In the rows, zero is written as 128.
Known rows:
j_606: [115 138 141 125 133 118 133 132 152 184  82 159 157 120 108 112 134 107
 125 122 109  99 120 153 117 129 104 149 166 198 108 151 137 105  99 140
 113 133]
j_322: [135 143 132 132 104 129 138 132 103  43 152 112 133 115  77 145 125 116
 137 136 110 143 110 116 125 123 111 157 111  85 132 129 159 134  96 136
 134 133]
j_227: [118 105 152 165 137 220 124 119 157  86 120 144 122 108 162 120 126 138
 144 132 133 125 116 146 168 155 142 146 195 158 106 139 128 134 106 136
 122 127]
j_171: [126 112 142 127 125 126 128 118 146  41 109 131 154 107 114 130 125 123
 135 127 104 139  75 112 145 140 109 152 130 122 126 138 183 120  89 135
 162 137]
j_879: [137 125  97 107 110 110 139 147  73 104 141  99 158 117 124 163  91 105
 127  89 126 141 121 123 136 109  95 158 103 100 128 133 148 123 108 134
 161 131]
j_464: [140 119 100 133 106 138 145 139  89  68 152  90 177 124 113 163 117 109
 149 109 133 136  88 129 149 104  89 161 117  69 125 133 152 118 129 139
 182 134]
j_843: [138 181 101 122 111 102 150 125  92 215 151 118 158 117 128 114 108  96
 133 112 128 109 154 134 106 105 136 157 129 148 130 132  91 112 149 129
 112 131]
j_156: [143 121 118 144 114 169 142 117 113  53 160  99 162 104 153 135  85 103
 144 123 141 143 110 115 157 127 145 171 124 104 134 130 148 133 125 127
 175 139]
j_317: [133 130 120 151 115 152 137 142 135 138 134 127 120 118 115 142 139 131
 145 133 113 138 117 121 126 112 103 111 154 112 108 129 149 137 125 136
 135 125]
j_759: [134 138 128 123 127 122 123 131 132 125 134 136 134 116 131 115 142 139
 145 112 114 134  98 107 138 130 135 118 130 130 122 126 112 137 116 135
 127 122]
j_678: [157  85 144 114 105 116 128 140 148 132 140 130 117 124 102 146 132 133
 143 147 125 177 142 111 123 115 141  72 122 134 130  99 132 141 145 137
 162 128]
j_965: [120 130 131 127 115 115 127 149 153 188  93 154 155 126 107 106 144 115
 129 141 122 121 111 142 126 137 116 135 156 196  89 144 128 118  97 133
  93 119]
j_611: [144 147 110 104 102 105 147 126  93  64 164  90 179 113  89 148  93  95
 134 114 121 138  91 102 132 110 125 175  94  85 137 126 148 120 114 128
 166 139]
j_268: [138 137 122 128 112 114 122 142 129 135 126 129 138 114 144 106 138 137
 145 127 115 131 105 106 136 132 134 123 112 143 118 130 133 147 109 131
 127 118]
j_231: [142 121 136 133 125 135 133 131 130 146 124 136 123 109 137 131 129 135
 143 128 101 136 121  96 127 118 129 100 133 139 125 128 149 139 130 138
 150 131]
j_87: [136 185 111 154 110 114 130 103  90 118 151 120 104 101 167 120 138 160
 150 118  86 141 114  87 120 121 113 131 119  63 121 121 149 134 137 129
  90 128]
j_26: [157  95  89 111 110 101 135 124  37 130 127 101 151 117 191 159  93 133
 135  79 123 141 142 130 149 115  94 139  93 108 142 128 133 117 125 144
 148 134]
j_865: [142 128 122 163 126 166 136 113 143 111 155 125 132 112 182  99 108 123
 162 120 153 142 114 125 154 132 155 122 134 131 151 120 127 134 155 131
 178 135]
j_940: [136 145 127 138 109 120 132 135 122 130 143 126 127 109 133 130 120 136
 143 122 118 142 142 120 124 114 129 130 123 110 119 116 129 139 129 129
 135 126]
j_802: [115 141 144 134 125 124 134 135 161 177  98 155 147 119 107 116 135 115
 129 132 114 120 127 150 117 127 111 139 164 178 101 140 135 112 108 136
 118 127]

Facts:
j_109 η:j_624, j_499
j_137 η:j_702
j_164 ψ:j_86, j_18
j_171 η:j_459 ψ:j_201
j_174 η:j_464, j_39, j_55 ψ:j_678, j_480, j_109, j_578
j_175 η:j_564, j_197, j_193 ψ:j_742
j_18 η:j_836
j_181 η:j_192, j_410, j_300, j_227
j_19 ψ:j_255, j_201, j_928
j_197 ψ:j_80
j_199 η:j_322
j_227 ψ:j_624, j_868, j_865
j_229 η:j_809, j_663, j_579 ψ:j_940
j_231 η:j_742, j_594, j_638
j_238 η:j_19, j_397, j_824, j_65
j_257 ψ:j_480
j_26 η:j_879, j_176, j_291, j_995
j_268 η:j_809, j_197, j_965
j_273 η:j_564
j_292 ψ:j_471, j_436, j_438, j_26, j_18
j_295 η:j_218, j_100, j_995
j_298 η:j_438 ψ:j_192, j_410, j_698, j_87
j_299 η:j_527, j_353, j_706, j_868, j_643
j_326 η:j_802
j_327 ψ:j_420, j_471, j_995, j_664
j_339 η:j_868
j_353 ψ:j_585, j_624, j_39, j_156, j_979
j_355 η:j_437
j_380 ψ:j_482, j_199
j_397 ψ:j_879, j_611, j_892, j_640
j_399 ψ:j_995, j_80
j_406 η:j_292, j_890, j_119 ψ:j_355, j_450
j_434 ψ:j_398, j_238, j_574
j_435 η:j_891, j_683
j_443 ψ:j_300, j_62, j_640
j_454 ψ:j_241, j_80
j_463 η:j_323 ψ:j_901, j_611, j_835
j_469 η:j_443, j_450
j_480 η:j_484, j_300, j_420
j_491 ψ:j_611
j_521 η:j_464, j_643
j_55 ψ:j_199, j_816
j_550 η:j_795, j_257, j_499 ψ:j_879, j_547, j_464, j_26
j_569 η:j_317, j_661
j_57 η:j_317, j_464, j_39, j_499, j_119
j_574 η:j_145, j_420, j_13, j_241
j_578 η:j_19
j_606 ψ:j_843, j_145, j_892
j_638 ψ:j_109, j_872, j_664
j_65 ψ:j_355, j_295
j_654 η:j_380, j_145, j_257, j_322 ψ:j_611, j_464, j_255, j_156, j_201, j_928
j_655 η:j_255, j_373
j_661 ψ:j_438, j_610
j_663 ψ:j_521, j_355
j_678 η:j_317, j_537, j_742, j_399
j_688 η:j_397, j_436
j_70 η:j_579, j_610
j_710 ψ:j_698
j_731 ψ:j_100, j_594
j_732 η:j_197, j_164 ψ:j_527, j_322, j_201
j_759 η:j_353, j_663
j_795 ψ:j_547, j_450, j_295
j_802 ψ:j_145, j_291
j_809 ψ:j_527, j_62, j_804
j_835 η:j_192, j_663, j_491
j_86 η:j_397, j_436, j_742, j_872, j_399
j_865 η:j_398, j_836, j_464, j_892, j_373
j_874 ψ:j_624
j_928 η:j_742, j_702, j_399
j_96 η:j_710, j_55, j_872 ψ:j_843, j_777, j_299, j_100
j_960 ψ:j_843, j_181, j_610
j_965 ψ:j_145, j_241
j_979 η:j_62
j_998 ψ:j_622, j_611

Rows:
No name comes twice in this set of rows, the named rows included.
[144 162 134 143 110 121 136 135 109 116 161 121 104 109 125 121 128 136
 148 123 112 134 158 121 114 117 136 124 104 107 142 114 124 152 127 136
 135 125]	j_199
[112 117 142 129 132 146 118 202 149 130 112 140 136 116 129 149 152 157
 143  93 115 110 120 137 151 105 104 123 146 145  69 141 124 163  94 144
 183 101]	j_663
[130 179  96 132 117 125 143 145  98 204 151 128 120 112 136 123 101  99
 128 108 135 134 165 127 110 114 122 141 133 139 129 129 103 122 134 121
 112 125]	j_100
[136 161 118 138 117 139 147 137 124 193 143 129 135 111 120 130 122 112
 138 128 111 120 142 115 114 104 127 121 146 141 116 131 122 129 142 131
 127 128]	j_594
[162  83 137 119  93 101 130 140 130 123 149 124 121 132  99 139 135 133
 142 143 142 190 166 145 121 120 135  84 108 122 137  95 120 134 142 142
 150 127]	j_109
[155  83 134 121  95 129 134 136 130 149 140 119 128 128 108 170 137 134
 136 146 128 187 143 127 127 109 120  88 145 112 102 104 130 131 146 139
 135 129]	j_872
[136 152 116 105 108  84 143 137 109  91 146 106 166 114  79 146 112 104
 132 115 109 130 105 103 119 109 112 161  98 101 129 129 147 121 113 132
 158 135]	j_640
[133 108 132 132 100 122 123 144 137 166 102 138 146 126 126 125 145 132
 132 148 124 150 114 144 134 134 115 127 156 170  79 131 135 128 107 134
  94 116]	j_197
[134 167 112 121 131 108 139 129 123 198 144 135 149 122 127  97 129 107
 144 101 127 106 114 120 120 116 138 124 127 161 141 129  83 114 144 131
 120 128]	j_299
[154 113 122 121 117 141 143 120 110  59 147  99 163 109 109 151 102 104
 141 125 112 139  85  79 143 117 129 141 104  97 152 132 173 133 123 132
 178 145]	j_928
[141 150 143 134 118 123 130 132 109 109 155 130 104 109 126 118 134 140
 145 118 109 128 151 123 117 123 143 119 105 119 144 116 118 150 119 140
 130 127]	j_574
[133 132 135 138 118 114 120 144 140 133 105 142 129 112 154 102 141 144
 145 131 106 129 103 111 136 137 124 120 122 164 114 134 153 145 100 133
 128 118]	j_175

Now the same things, written a new way:
Known rows:
j_759: [123 124 128 143 132 129 128 130 116 125 119 123 122 127 127 137 140 146
 121 140 128 130 130 119 126 131 138 141 137 127 140 134 121 118 126 135
 125 122 129]
j_816: [137 129 141 174 128 133 136 136 149 113  99 157 148 118 135 104 115 141
 121 107 125 114 127 117 168 121  94 151 114 135 110 133 115 133 120 135
 137 148 130]
j_199: [136 124 138 170 135 133 142 137 145 101 106 154 149 123 134  99 128 138
 148 108 130 126 120 118 171 111  91 137 111 125 114 140 123 138 117 132
 139 153 131]
j_578: [129 131 134 155 116 140 138 123 134 149 125 114 132 126 122 129 120 133
 148 159 142 119 135 133 114 128 137 163 135 110 107 128 128 141 122 119
 118 134 130]
j_339: [125 127 127 136 131 129 132 129 121 125 125 131 126 127 128 136 133 140
 117 135 125 130 129 124 125 133 135 138 140 131 137 134 119 117 126 130
 123 119 129]
j_654: [127 114 128 114 143 129 134 130 108 118 125 132 134 136 125 118 150 120
 147 125 120 160 115 136 128 127 128 116 117 123 139 132 137 119 128 130
 132 130 129]
j_611: [131 136 129 120 126 128 121 132 117 122 132 124 132 126 131 131 122 130
 132 120 139 132 132 131 134 131 125 121 132 135 126 125 126 135 126 132
 117 130 127]
j_661: [129 117 126 118 131 128 137 117 135 129 131 138 126 124 124 124 131 121
 116 129 114 126 123 132 112 120 132 130 117 122 128 133 132 119 132 118
 137 125 129]
j_38: [128 125 130 122 129 126 129 127 125 129 126 129 130 128 129 126 125 121
 130 132 129 132 130 132 127 134 132 132 124 131 130 124 127 127 128 131
 125 127 128]
j_640: [130 136 128 121 125 127 121 132 118 123 131 124 131 126 130 128 122 130
 131 123 138 132 132 130 133 133 127 121 133 134 127 125 125 135 125 133
 118 130 127]
j_940: [122 191 113 211 124 118 115 147 114 194 138 133 130 119 132 126 132 137
 197 142  98 177 142 142 136 135  82 138 152 143 109 123 141 123 128 120
 238  89 121]
j_229: [116 172 118 226 134 118 117 143 107 199 115 131 122 120 128 130 157 152
 186 155  73 182 132 139 128 137  94 149 142 134 129 127 138  99 133 129
 251  80 123]
j_879: [130 138 124 146 127 121 108 136 134 118 133 126 128 125 126 127 117 105
 112 106 134 130 132 125 123 133 131 120 138 128 137 122 118 142 126 128
 126 142 124]
j_355: [130 134 131 120 128 132 122 133 113 124 129 123 134 128 132 129 125 129
 132 124 138 137 130 135 136 136 129 124 137 134 125 124 125 133 125 133
 113 129 127]
j_39: [131 142 120 109 128 132 120 125 126 100 150 133 127 119 133 134 125 135
 116 101 133 127 131 126 130 116 118  98 133 134 126 137 127 132 128 123
 122 125 125]
j_399: [130 117 130 123 125 127 137 116 142 142 130 132 126 121 122 122 127 119
 110 138 113 111 125 132  98 118 128 142 108 118 117 131 129 121 134 117
 144 128 132]
j_574: [117 120 126 156 122 135 122 139 109 147 120  98 132 163 141 143 135 117
  88 152 176 139 111 126 140 110  98 145 169 125 134 140 192 134 125 131
 102 146 125]
j_137: [132 129 131 130 128 139 124 126 118 130 128 122 131 125 126 128 134 132
 116 129 126 130 125 139 111 124 130 131 126 121 116 129 125 127 129 123
 125 130 130]
j_469: [130 127 134 121 130 131 130 129 116 133 121 127 133 131 128 126 128 125
 137 134 127 140 128 137 129 137 133 142 131 133 128 123 126 125 127 133
 118 125 129]
j_18: [128 135 125 132 127 138 136 123 134 118 134 133 130 126 129 134 124 134
 132 130 133 135 133 130 134 129 135 139 148 130 128 134 127 130 122 120
 111 121 126]

Rows:
No name comes twice in this set of rows, the named rows included.
[128 117 133 135 124 129 141 116 143 149 125 129 126 124 120 126 125 119
 125 151 115 116 127 133 101 124 135 156 113 115 117 129 130 124 131 115
 138 130 132]	j_638
[128 136 125 131 130 139 127 127 119 108 134 131 129 125 131 136 135 145
 115 120 131 137 130 128 133 127 131 120 151 132 132 140 121 123 124 124
 111 118 127]	j_521
[124 124 130 142 131 131 122 129 117 128 114 121 124 127 127 133 138 142
 134 137 126 131 128 125 130 131 140 135 129 125 138 127 122 123 127 138
 126 124 128]	j_70
[128 138 123 117 126 131 132 122 138 112 141 137 126 122 132 134 121 133
 122 119 133 126 134 125 134 124 129 118 140 137 129 136 127 130 125 121
 117 120 126]	j_892
[131 139 130 119 128 131 116 135 107 117 130 122 134 127 133 129 126 132
 131 116 140 138 131 134 138 135 125 113 138 138 126 123 122 133 125 136
 114 130 127]	j_979
[127 117 133 130 134 131 115 121 111 123 106 124 121 123 128 128 144 135
 137 120 114 139 122 135 134 130 139 129 117 125 142 121 129 117 133 141
 131 122 126]	j_732
[126 134 128 143 131 128 117 139 102 119 123 111 128 128 130 138 141 153
 134 132 137 132 130 118 132 133 132 121 141 127 136 133 119 128 123 140
 117 128 128]	j_835
[127 131 131 139 122 130 135 125 134 138 128 123 129 127 126 129 117 127
 150 145 140 126 136 128 129 132 135 148 133 122 123 125 130 140 123 124
 118 131 127]	j_664
[125 121 126 115 131 115 136 132 121 127 138 124 129 131 126 123 135 123
 154 133 134 132 126 121 127 123 121 115 114 126 135 130 137 134 127 130
 136 138 129]	j_13
[126 132 128 142 121 124 123 127 127 126 127 118 121 121 129 136 124 142
 139 134 136 116 137 115 133 124 132 132 127 126 133 127 126 136 126 135
 126 130 126]	j_610
[131 136 128 155 133 131 106 139 123 119 124 123 133 128 125 127 128 112
 112 110 135 146 127 134 127 138 136 128 149 124 136 122 115 137 124 130
 118 139 124]	j_295
[126 117 127 114 132 126 141 117 139 125 131 143 125 125 125 124 131 118
 130 131 113 130 125 132 118 123 131 130 119 127 133 132 134 118 131 119
 134 121 128]	j_292

The same things again, as new rows of numbers:
Known rows:
j_868: [131  92 174 122 155  95 107 123 106 116 124 105  97 102 105 147 111 131
  89 124 178 159 120 173 131 146 158 155 124 149 132 137 108 138  88 123
 113 124]
j_463: [151 163  86 100 104  97 109 110  77 100 148  60 112 189 100 106  70 123
 117 150  37  86 151  90  73 107  90 126 154 130 139 136 157 143 105 125
 145 144]
j_484: [123 133 129 136 148 105 109 106 108 155 125  61 120 109 109 157 169 112
  94 119 164 124 111  96 169 146 151 139  89 127 123 105 142 101  90 153
 148  91]
j_688: [128 142  59 134  94 193  94 143 168 107 112 203 122 150 138 152 171 116
 188 162 170 151 130  93 106 113 137 153 124  88 115 145 133 136  98 146
 131 102]
j_420: [117 145 133 148 159 108 124 107 102 164 122  53 151 110 108 152 178 101
  81  80 152  90 119 101 183 144 149 153  95 133 125  97 129  96 157 156
 151  95]
j_521: [129  74  65 128 132 172 110 175 120 131 149 163 112 128 155 147 122 130
  81  70 169 135 118 170 167 107 135  89 150  88 130 149 105 141  59  13
 100 159]
j_606: [138 164 136 102 133  84 173 110  82 176 118 131 118 109 116 101  91 144
 199 128  40 145 157 103  78 112  90  85 146 172 136 108 132 140 210 156
 117 166]
j_295: [106  91  56 150  81  92 121 176 155 103 149 206 139 109 185  83  71 125
 141 174  86 135 117 105 128 138 105  83  98  88 114 145 120 107 109 135
  96 109]
j_156: [135 143 132 145 105 138 107 117 156  95 136 122 107 120 127 115 130 122
 102 159 163 116 114 106 149 137 145 134 115 117 123 136 125 123  98 165
 135 111]
j_32: [126 126 113 136 130 126 103 131 151  96 130 156 106 114 132 124 132 110
 116 161 152 138 119 109 149 140 144 134 110 106 124 134 134 123  83 143
 122 114]
j_890: [106  98 168 129 154 147 121 126 166 119 131 127 104 111 118 146 152 118
  83 151 161 123 130  98 141 127 147 156 132 160 135 136 120 127  63 141
 117 136]
j_585: [126 118 109 138 130 115 103 140 156 110 127 133 125 118 134 131 129 114
 114 160 161 133 122 120 161 144 151 129 112 108 122 131 143 129  88 150
 133 118]
j_663: [140 123 179  91 156  92 174 143  86 178 142  56 166 145 111 153  82 166
 166  87  33 168 115 180  84 144 137  80 131 137 126 128 108 129 217  63
 117  95]
j_891: [132 112 156 127 145 126 108 142 135  93 118 131 160 124 123 130 122 119
  88 169 159 119 119 145 154 145 147 170 114 122 126 118 154 117  83 151
 152 132]
j_706: [138  96 165 125 154  94 104 116 120 107 128 103  92 112 112 144 106 124
  97 115 177 157 125 165 126 145 153 135 129 137 137 138 104 137  85  97
 108 126]
j_759: [150 121  77 119 126  98 102 134 140  99 130  76  95 135 119 149 121 127
 161  80 170 162 109 139 144 143 120  89 109  86 135 141 108 135  87  22
 118 124]
j_683: [120 126 161 145 134  97 107 117 148 105 132 143 111 107 125 127 120 115
 100 167 158 142 129 119 146 143 155 157 108 138 124 129 125 121 114 163
 127 116]
j_611: [148 164  95 134 144  91  95  96 118  89 150  53  96 167  95 151  77  91
  81 171  40  84 164  90  86 106 158 183 133  92 142 141 140 129  78 155
 131  93]
j_380: [121 164 144 119 126 112 185 102  86 172 145  56 195 117 119 111 172 159
  80  66  34  83 125 108  91 108  92  87 133 168 135  96 133 126 193 164
 140 148]
j_292: [128 157 171 112 135 128 181 115  80 177 135 122 151 124 122  97  87 167
 166  85  52 148 134 157  80 112 104  91 152 179 134 119 139 142 116 163
 119 156]

Rows:
No name comes twice in this set of rows, the named rows included.
[142 165 161 105 132 192 185 123  86 176 103 144 185 183 117 143 133 161
 189 102  46 136 137 148  79 114  99 141 160 166 117 118 157 146 190 166
 158 149]	j_638
[106 115  64 147  81  95 128 171 180  84 151 194 115 107 177  78  81 106
 152 174 107  92 132  88 137 128  93  87 104  92 135 142 118 106 126 126
 105 134]	j_26
[147 165  65  89 151  82 176 101  93 164  96 178 133 112 147  80 159 115
 203  68  51 144 159 185  76 111  89 119 162 182 140  96 145 145 218 159
 152 174]	j_454
[112 128 171 114 135 160 187 150  84 174 151  62 189 127 136 134 123 157
  85  70  42 115 124 124  83 108 101  80 142 169 123 115 123 125 151 144
 104 129]	j_795
[132  97 126 122 139 122 104 137 170  94 131 108  91 116 120 145 131 131
 119 125 172 147 119 120 133 131 125 101 124 101 141 138 106 128  88  34
 107 137]	j_339
[130 158  72 109 108 157 180 121  85 172 151 169 107 140 155 114  93 159
 185  62  70 134 136 146  80 108  89  78 171 147 135 140 107 146  96 119
  93 162]	j_174
[144 150  55 105 154  86 120 102 172  94 100 188 120 113 175 110 172  95
 197  77 174 104 163 194 180 119  99 179 150 142 143  93 123 140 205 107
 156 169]	j_80
[111  74 119 133 107 165 116 177  92 164 151 189 149 105 165 141 102 154
 119 170  89 166 116 110 100 147 134  78  88  80 109 143 106 103 102  87
  98  97]	j_355
[118 126 178 100 113 189 187 177  77 178 135 164 196 185 139 156  97 171
 183 149  41 168 117 145  80 131 101  92 140 117 112 137 156 128 200 140
 140 101]	j_65
[148 164 163 104 132 103 178 109  81 174 114  59 192 166 104 141 129 166
 177  69  42 142 113 153  87 145  90  85 122 162 136 105 152 129 203 141
 153 128]	j_227

